Here is a tiny trained network, its code and every weight. The questions are about switching its units off for an input and a target symbol, where a switched-off unit gives its printed mean instead of its output.

import numpy as np


def w(rows, s, z=0):
    codes = np.array(rows[::2]) - 128.0
    scale = np.full(codes.shape[1], s)
    scale[-1] = z or s
    return codes * scale


def f(y):
    return np.maximum(y, 0)


def softmax(a):
    e = np.exp(a - a.max(-1, keepdims=True))
    return e / e.sum(-1, keepdims=True)


def log_softmax(a):
    a = a - a.max(-1, keepdims=True)
    return a - np.log(np.exp(a).sum(-1, keepdims=True))


def net(x, mask):
    ids = ['ΔΘΦαβεζηλξσ'.index(c) for c in x.split()]
    T = len(ids)
    res = E[ids] + P[:T]
    u = 0
    for l in range(2):
        r = res
        for j in range(3):
            rows = slice(2 * j, 2 * j + 2)
            q, k, v = (r @ M[l][rows].T for M in (Q, K, V))
            z = softmax(np.where(np.tri(T) > 0, q @ k.T / 2**0.5, -1e9)) @ v
            o = O[l][rows]
            res = res + np.where(mask[u + j], z, o[:, -1]) @ o[:, :-1]
        u += 3
        y = f(res @ A[l][:, :-1].T + A[l][:, -1])
        res = res + np.where(mask[u : u + 12], y, B[l][:, -1]) @ B[l][:, :-1]
        u += 12
    return log_softmax(res[-1] @ U[:, :-1].T + U[:, -1])


Q, K, V, O, A, B = {}, {}, {}, {}, {}, {}
E = w([
[167,155,120,143,106,131,90,169,153,69],'Δ',
[95,125,101,133,122,156,141,157,123,137],'Θ',
[119,123,119,104,92,164,95,165,142,73],'Φ',
[71,163,93,171,110,126,121,152,78,115],'α',
[112,153,203,146,128,171,154,137,68,145],'β',
[105,196,105,138,41,149,158,69,69,139],'ε',
[112,121,118,84,20,167,148,98,55,152],'ζ',
[196,76,135,158,31,111,126,138,72,160],'η',
[137,119,22,182,10,172,81,94,45,164],'λ',
[155,1,136,161,144,133,183,121,66,231],'ξ',
[183,113,181,253,100,138,165,101,9,202],'σ',
],0.012)
P = w([
[168,162,133,64,205,115,84,137,134,109],'0',
[164,135,112,162,144,175,204,133,154,60],'1',
[168,139,102,139,159,97,132,101,190,177],'2',
[96,108,174,120,152,120,73,101,141,107],'3',
[132,97,136,194,89,193,208,172,136,128],'4',
[142,116,102,186,104,105,146,86,194,249],'5',
[70,76,199,161,102,154,79,104,125,148],'6',
[115,113,130,173,102,196,204,214,90,121],'7',
[170,126,107,166,138,85,130,102,193,200],'8',
],0.019)
Q[0] = w([
[176,154,75,152,115,168,254,157,144,132],'0.h1',
[208,124,110,192,98,145,194,115,136,188],'0.h1',
[113,109,171,102,115,105,23,74,113,138],'0.h2',
[158,142,91,134,165,87,151,140,141,196],'0.h2',
[174,126,39,146,130,84,172,154,180,176],'0.h3',
[121,175,117,139,131,153,153,141,115,52],'0.h3',
],0.081)
K[0] = w([
[188,163,164,74,209,158,49,175,117,33],'0.h1',
[151,205,142,13,197,101,87,121,127,164],'0.h1',
[151,96,148,183,83,158,153,97,3,222],'0.h2',
[191,190,121,55,223,114,117,134,69,115],'0.h2',
[164,220,94,32,216,106,86,150,97,47],'0.h3',
[92,213,82,115,44,112,159,80,180,112],'0.h3',
],0.055)
V[0] = w([
[163,105,152,118,126,130,123,117,147,129],'0.h1',
[107,153,103,134,114,72,134,135,71,128],'0.h1',
[112,190,189,15,35,128,192,105,163,136],'0.h2',
[121,10,3,55,90,176,93,120,131,125],'0.h2',
[193,163,152,169,25,60,78,169,128,79],'0.h3',
[202,54,116,124,141,105,128,88,42,124],'0.h3',
],0.025)
O[0] = w([
[177,133,165,149,119,139,119,144,152,135,162],'0.h1',
[78,69,111,93,118,110,159,64,106,122,131],'0.h1',
[120,225,255,168,174,126,141,52,118,73,37],'0.h2',
[87,236,134,20,79,107,205,147,209,160,82],'0.h2',
[121,133,165,48,153,228,124,80,85,179,140],'0.h3',
[123,31,216,118,51,165,107,121,161,115,255],'0.h3',
],0.0079,0.0088)
A[0] = w([
[49,168,151,121,136,111,21,175,101,147,85],'0.n1',
[111,196,165,73,144,56,74,77,173,215,8],'0.n2',
[80,126,121,135,150,66,10,72,127,148,52],'0.n3',
[122,134,113,137,161,73,73,99,110,160,2],'0.n4',
[108,166,121,63,141,77,76,102,165,194,28],'0.n5',
[117,102,105,74,172,83,71,121,141,160,123],'0.n6',
[159,102,102,174,145,200,219,108,116,64,40],'0.n7',
[139,129,61,114,94,200,225,147,98,80,124],'0.n8',
[146,159,170,83,152,113,26,46,158,241,153],'0.n9',
[118,140,163,101,134,36,59,16,150,136,147],'0.n10',
[40,182,124,175,146,174,182,198,68,95,112],'0.n11',
[101,104,117,103,148,78,48,93,102,149,60],'0.n12',
],0.013,0.0071)
B[0] = w([
[154,109,89,115,160,81,152,81,188,157,148],'0.n1',
[160,134,221,105,91,8,49,161,111,46,192],'0.n2',
[168,82,188,126,165,115,154,61,113,122,188],'0.n3',
[164,121,133,119,92,167,149,82,149,85,156],'0.n4',
[191,135,191,50,122,116,98,113,34,138,179],'0.n5',
[113,135,81,171,42,137,110,115,93,150,169],'0.n6',
[116,199,180,61,98,125,186,149,164,126,238],'0.n7',
[163,120,205,163,136,118,157,118,127,100,247],'0.n8',
[111,147,92,68,173,194,42,152,141,77,241],'0.n9',
[21,104,160,198,172,140,158,128,145,179,180],'0.n10',
[107,20,118,135,125,160,106,158,125,128,202],'0.n11',
[132,74,119,127,120,133,73,135,126,126,177],'0.n12',
],0.011,0.015)
Q[1] = w([
[72,183,47,77,179,234,154,101,135,151],'1.h1',
[132,156,71,86,127,185,82,160,136,159],'1.h1',
[94,238,137,82,155,101,103,132,104,106],'1.h2',
[119,62,178,48,111,193,131,180,41,79],'1.h2',
[77,127,254,148,132,100,206,145,56,40],'1.h3',
[94,106,81,174,83,154,143,154,164,131],'1.h3',
],0.073)
K[1] = w([
[175,37,54,168,72,75,17,104,154,180],'1.h1',
[153,134,103,207,147,148,97,119,125,141],'1.h1',
[153,56,72,232,166,78,95,106,83,161],'1.h2',
[57,106,173,215,92,156,234,84,150,130],'1.h2',
[102,232,139,181,151,106,254,181,124,98],'1.h3',
[121,81,175,100,52,87,150,144,83,144],'1.h3',
],0.065)
V[1] = w([
[1,66,98,129,174,224,145,94,213,52],'1.h1',
[120,187,130,122,126,170,199,118,111,87],'1.h1',
[170,73,146,135,80,89,150,103,254,246],'1.h2',
[186,182,105,97,240,89,162,138,171,105],'1.h2',
[176,85,70,162,111,148,97,107,130,44],'1.h3',
[121,117,139,82,155,189,168,133,113,135],'1.h3',
],0.0027)
O[1] = w([
[245,30,70,89,193,158,26,188,111,197,149],'1.h1',
[163,39,138,170,205,56,101,141,38,168,254],'1.h1',
[131,157,11,114,74,100,55,126,82,51,146],'1.h2',
[97,110,70,177,98,164,159,86,133,196,39],'1.h2',
[148,156,145,132,117,104,96,131,163,127,150],'1.h3',
[228,115,44,182,87,160,129,191,89,49,233],'1.h3',
],0.0012,0.0049)
A[1] = w([
[92,174,102,182,212,140,153,93,147,131,80],'1.n1',
[138,215,95,121,140,131,159,133,132,152,71],'1.n2',
[95,127,87,105,104,86,131,132,197,161,126],'1.n3',
[143,121,47,140,155,95,168,100,106,184,167],'1.n4',
[93,141,76,126,173,111,161,143,172,183,151],'1.n5',
[149,191,103,110,132,123,179,130,131,118,53],'1.n6',
[162,205,63,123,175,70,91,149,141,158,77],'1.n7',
[175,208,10,136,213,163,142,122,116,173,62],'1.n8',
[127,139,122,173,172,129,131,83,98,111,1],'1.n9',
[122,157,96,70,141,99,124,136,135,163,7],'1.n10',
[140,247,29,159,136,51,183,175,93,195,122],'1.n11',
[101,186,84,128,152,114,147,153,108,137,12],'1.n12',
],0.015,0.0067)
B[1] = w([
[115,84,84,147,114,112,125,103,70,204,224],'1.n1',
[93,117,175,129,113,116,140,121,147,100,136],'1.n2',
[80,171,128,120,132,137,131,170,82,132,226],'1.n3',
[89,132,95,110,108,91,126,116,131,62,181],'1.n4',
[169,108,121,90,169,103,113,122,75,107,143],'1.n5',
[162,113,103,147,151,156,100,102,136,142,158],'1.n6',
[114,87,97,114,217,121,135,169,75,114,204],'1.n7',
[170,208,140,212,68,124,84,145,110,151,179],'1.n8',
[142,186,139,104,113,140,164,156,156,150,254],'1.n9',
[149,119,135,152,122,118,141,95,101,165,218],'1.n10',
[183,76,111,120,114,127,103,147,254,213,156],'1.n11',
[127,138,165,126,97,131,142,146,179,63,130],'1.n12',
],0.017,0.0082)
U = w([
[82,127,120,215,74,118,63,137,63,143,84],'Δ',
[65,99,107,158,94,70,81,159,141,176,98],'Θ',
[68,92,106,156,145,99,98,155,49,121,113],'Φ',
[30,113,68,187,57,79,93,68,78,93,176],'α',
[115,125,151,200,106,140,183,127,120,121,248],'β',
[31,116,127,182,100,95,90,89,81,192,134],'ε',
[4,110,182,211,108,68,40,112,106,135,90],'ζ',
[28,115,99,120,98,191,54,124,127,138,130],'η',
[88,113,140,113,35,74,82,117,65,161,73],'λ',
[27,98,152,169,40,139,151,222,69,140,135],'ξ',
[59,6,166,213,58,139,67,162,59,135,33],'σ',
],0.0027,0.011)

Each question gives the input, a string of symbols that net reads in full, and the target symbol t.
The units are the heads (2 rows each of Q, K, V and O) and the neurons (one row each of A and B). Each row of codes is followed by its name. A weight is (code - 128) times the scale printed after its matrix; where a second scale follows, it is the last column's (O, A, B and U).
mask holds one flag per unit, layer by layer, with each layer's heads first. A switched-off unit (its flag False) gives its mean, the last column of its rows in O or B, instead of its output. The means were averaged over made-up inputs and are rounded, as every weight is.
A unit's drop is (log p(t) with every unit on - log p(t) with that unit switched off) / (log p(t) with every unit on - log p(t) with every unit switched off).
The circuit of an input: a set's keep is (log p(t) with only the set's units on - log p(t) with every unit switched off) / (log p(t) with every unit on - log p(t) with every unit switched off). Starting from the 12 units with the biggest drops (on a tie, the unit counted first), units are removed one at a time, each time the one whose removal leaves the highest keep (on an exact tie, the one counted first), for as long as the keep stays at least 0.8.
circuit, biggest first: the units of the circuit, biggest drop first
top k neurons: the k neurons with the biggest drops, biggest first
top k neurons in layer l: the k neurons of layer l with the biggest drops, biggest first
heads that matter: for each layer, one digit per head in row order, 1 if its drop is at least 0.15 and else 0, layers parted by /
input σ Δ β λ β σ α, target σ: heads that matter => 011 / 000
input η α α λ η α ζ Δ Θ, target η: circuit, biggest first => 0.h3, 0.n9
input Φ Θ λ λ ξ Θ, target Φ: top 2 neurons => 1.n7, 0.n2
input Θ Δ β, target Θ: heads that matter => 001 / 000
input ζ ε Θ, target ζ: heads that matter => 010 / 000
input ξ Δ Φ β α Δ ε, target ε: top 2 neurons in layer 0 => 0.n10, 0.n1
input ξ ζ Θ σ Δ ζ ζ β Δ, target ξ: circuit, biggest first => 0.h3, 1.n3, 0.h2
input ε α ε Θ, target ε: heads that matter => 010 / 000
input Θ σ α ζ ζ β Φ, target ζ: heads that matter => 010 / 000
input ε α λ β, target λ: circuit, biggest first => 0.h2, 0.n5, 0.n2
input α ζ ζ λ Δ Θ, target α: top neuron => 1.n4
input ζ Φ α ζ ε σ λ η β, target ζ: top 2 neurons => 0.n2, 0.n10
input λ Θ η, target λ: top 2 neurons => 0.n5, 0.n2
input Θ ε Δ, target Θ: top 2 neurons => 1.n11, 0.n9
input Δ ξ λ η ε Φ α, target ε: top 3 neurons => 1.n1, 0.n10, 0.n1
input Φ σ ζ Δ β ζ, target Φ: heads that matter => 111 / 000
input β β α α Φ ξ β, target ξ: circuit, biggest first => 0.h2, 1.n3, 0.h3
input ξ α ξ Θ, target ξ: circuit, biggest first => 0.h2, 1.n3, 0.h3
input Φ ξ λ Δ Φ σ, target Φ: top 3 neurons => 1.n7, 0.n2, 0.n9
input σ Θ ξ β Δ α β, target β: top neuron in layer 0 => 0.n3
input ξ α η λ Δ Θ λ σ λ, target ξ: circuit, biggest first => 0.h3, 1.n3, 0.h2
input ε β β β σ β Θ Θ Φ, target ε: top 2 neurons => 1.n1, 0.n10
input ξ ε Θ ε α Φ ξ, target ξ: circuit, biggest first => 0.h2, 1.n3, 0.h3
input β ξ Φ α, target ξ: top neuron => 1.n3
input β Δ Θ Φ ξ Φ η α σ, target β: top 2 neurons => 1.n9, 0.n3
input ξ λ ζ, target ξ: circuit, biggest first => 0.h3, 1.n3, 0.h2
input Φ ε ε Δ, target ε: top neuron => 1.n1
